Here is a tiny trained network, its code and every weight. The questions are about switching its units off for an input and a class, where a switched-off unit gives its printed mean instead of its output.

import numpy as np


def w(rows, s, z=0):
    codes = np.array(rows[::2]) - 128.0
    scale = np.full(codes.shape[1], s)
    scale[-1] = z or s
    return codes * scale


def f(y):
    return np.maximum(y, 0)


def log_softmax(a):
    a = a - a.max(-1, keepdims=True)
    return a - np.log(np.exp(a).sum(-1, keepdims=True))


def net(x, mask):
    res = np.array(x, float).reshape(1, 2) / 4 @ E
    y = f(res @ A[0][:, :-1].T + A[0][:, -1])
    res = res + np.where(mask, y, B[0][:, -1]) @ B[0][:, :-1]
    return log_softmax(res[-1] @ U[:, :-1].T + U[:, -1])


A, B = {}, {}
E = w([
[240,127,251,124,200,100,231,157,5,227],'x0',
[56,116,132,156,95,11,38,1,11,144],'x1',
],0.005)
A[0] = w([
[60,121,46,136,110,138,31,114,254,90,86],'neuron 0',
[87,128,127,133,122,93,73,59,45,129,71],'neuron 1',
[162,131,158,119,134,118,164,137,65,152,85],'neuron 2',
[114,139,110,123,107,88,109,91,80,143,100],'neuron 3',
[149,113,155,104,149,123,151,123,89,153,110],'neuron 4',
[151,139,128,130,140,169,168,180,199,117,94],'neuron 5',
[144,141,140,117,129,163,161,155,189,122,104],'neuron 6',
[181,125,177,146,142,118,194,158,16,158,123],'neuron 7',
[127,135,126,133,127,132,134,126,132,126,243],'neuron 8',
[91,136,139,129,119,77,60,43,18,132,97],'neuron 9',
[148,118,143,134,139,122,158,145,70,143,100],'neuron 10',
[142,133,128,125,141,120,155,147,90,147,83],'neuron 11',
[156,136,116,122,127,163,192,190,229,132,86],'neuron 12',
[144,128,163,128,134,131,139,139,100,131,80],'neuron 13',
[135,119,134,134,125,123,125,132,130,118,245],'neuron 14',
[123,142,128,111,125,115,123,130,127,131,253],'neuron 15',
],0.011,0.0063)
B[0] = w([
[139,197,175,66,24,95,154,35,151,106,254],'neuron 0',
[241,124,152,111,111,121,148,208,164,129,190],'neuron 1',
[123,159,140,92,81,103,123,99,151,105,174],'neuron 2',
[182,123,112,108,120,127,131,177,128,105,166],'neuron 3',
[130,147,137,105,93,108,113,97,138,123,167],'neuron 4',
[231,112,127,99,127,121,150,183,136,131,195],'neuron 5',
[198,108,123,118,123,108,120,173,134,122,179],'neuron 6',
[124,168,136,103,48,127,137,51,165,102,223],'neuron 7',
[178,76,80,169,116,160,130,52,51,180,195],'neuron 8',
[253,108,120,97,127,130,149,215,149,127,216],'neuron 9',
[122,146,144,106,82,114,133,105,135,111,165],'neuron 10',
[129,170,121,105,93,112,124,125,146,126,149],'neuron 11',
[246,120,136,115,117,101,116,216,130,117,211],'neuron 12',
[126,133,141,110,102,112,116,117,147,89,146],'neuron 13',
[180,62,60,179,130,145,105,34,50,202,195],'neuron 14',
[144,62,47,191,127,181,142,31,57,212,199],'neuron 15',
],0.016,0.011)
U = w([
[104,227,160,93,77,94,135,34,171,93,93],'0',
[187,85,115,121,148,120,142,254,145,137,97],'1',
[100,83,67,207,157,189,115,69,40,200,252],'2',
[97,149,138,140,156,125,120,151,146,115,88],'3',
[79,148,142,140,157,128,119,147,142,111,89],'4',
],0.0079,0.003)

Each question gives the input, the list of numbers given to net, and the class t.
The units are the neurons (one row each of A and B). Each row of codes is followed by its name. A weight is (code - 128) times the scale printed after its matrix; where a second scale follows, it is the last column's (A, B and U).
mask holds one flag per neuron, in row order. A switched-off neuron (its flag False) gives its mean, the last column of its row in B, instead of its output. The means were averaged over made-up inputs and are rounded, as every weight is.
A unit's drop is (log p(t) with every unit on - log p(t) with that unit switched off) / (log p(t) with every unit on - log p(t) with every unit switched off).
The circuit of an input: a set's keep is (log p(t) with only the set's units on - log p(t) with every unit switched off) / (log p(t) with every unit on - log p(t) with every unit switched off). Starting from the 12 units with the biggest drops (on a tie, the unit counted first), units are removed one at a time, each time the one whose removal leaves the highest keep (on an exact tie, the one counted first), for as long as the keep stays at least 0.8.
units of the circuit, in order: the units of the circuit, biggest drop first
most important unit: the unit with the biggest drop
k most important neurons: the k neurons with the biggest drops, biggest first
drop when u is switched off: that unit's drop, to one decimal
input [5,-5], class 0: units of the circuit, in order	neuron 7
input [-1,3], class 2: 2 most important neurons	neuron 12; neuron 5
input [3,3], class 2: units of the circuit, in order	neuron 0; neuron 12
input [-5,7], class 1: 2 most important neurons	neuron 9; neuron 1
input [4,7], class 1: 2 most important neurons	neuron 9; neuron 0
input [0,3], class 2: 3 most important neurons	neuron 12; neuron 5; neuron 6
input [-4,6], class 1: 3 most important neurons	neuron 9; neuron 1; neuron 7
input [-3,2], class 2: 2 most important neurons	neuron 7; neuron 2
input [4,-3], class 0: 3 most important neurons	neuron 7; neuron 9; neuron 2
input [5,8], class 1: 2 most important neurons	neuron 9; neuron 0
input [-5,8], class 1: drop when neuron 9 is switched off	0.6
input [6,-6], class 0: drop when neuron 4 is switched off	0.1
input [5,-3], class 0: drop when neuron 7 is switched off	0.2
input [3,-2], class 2: drop when neuron 0 is switched off	1.1
input [2,-1], class 2: most important unit	neuron 0
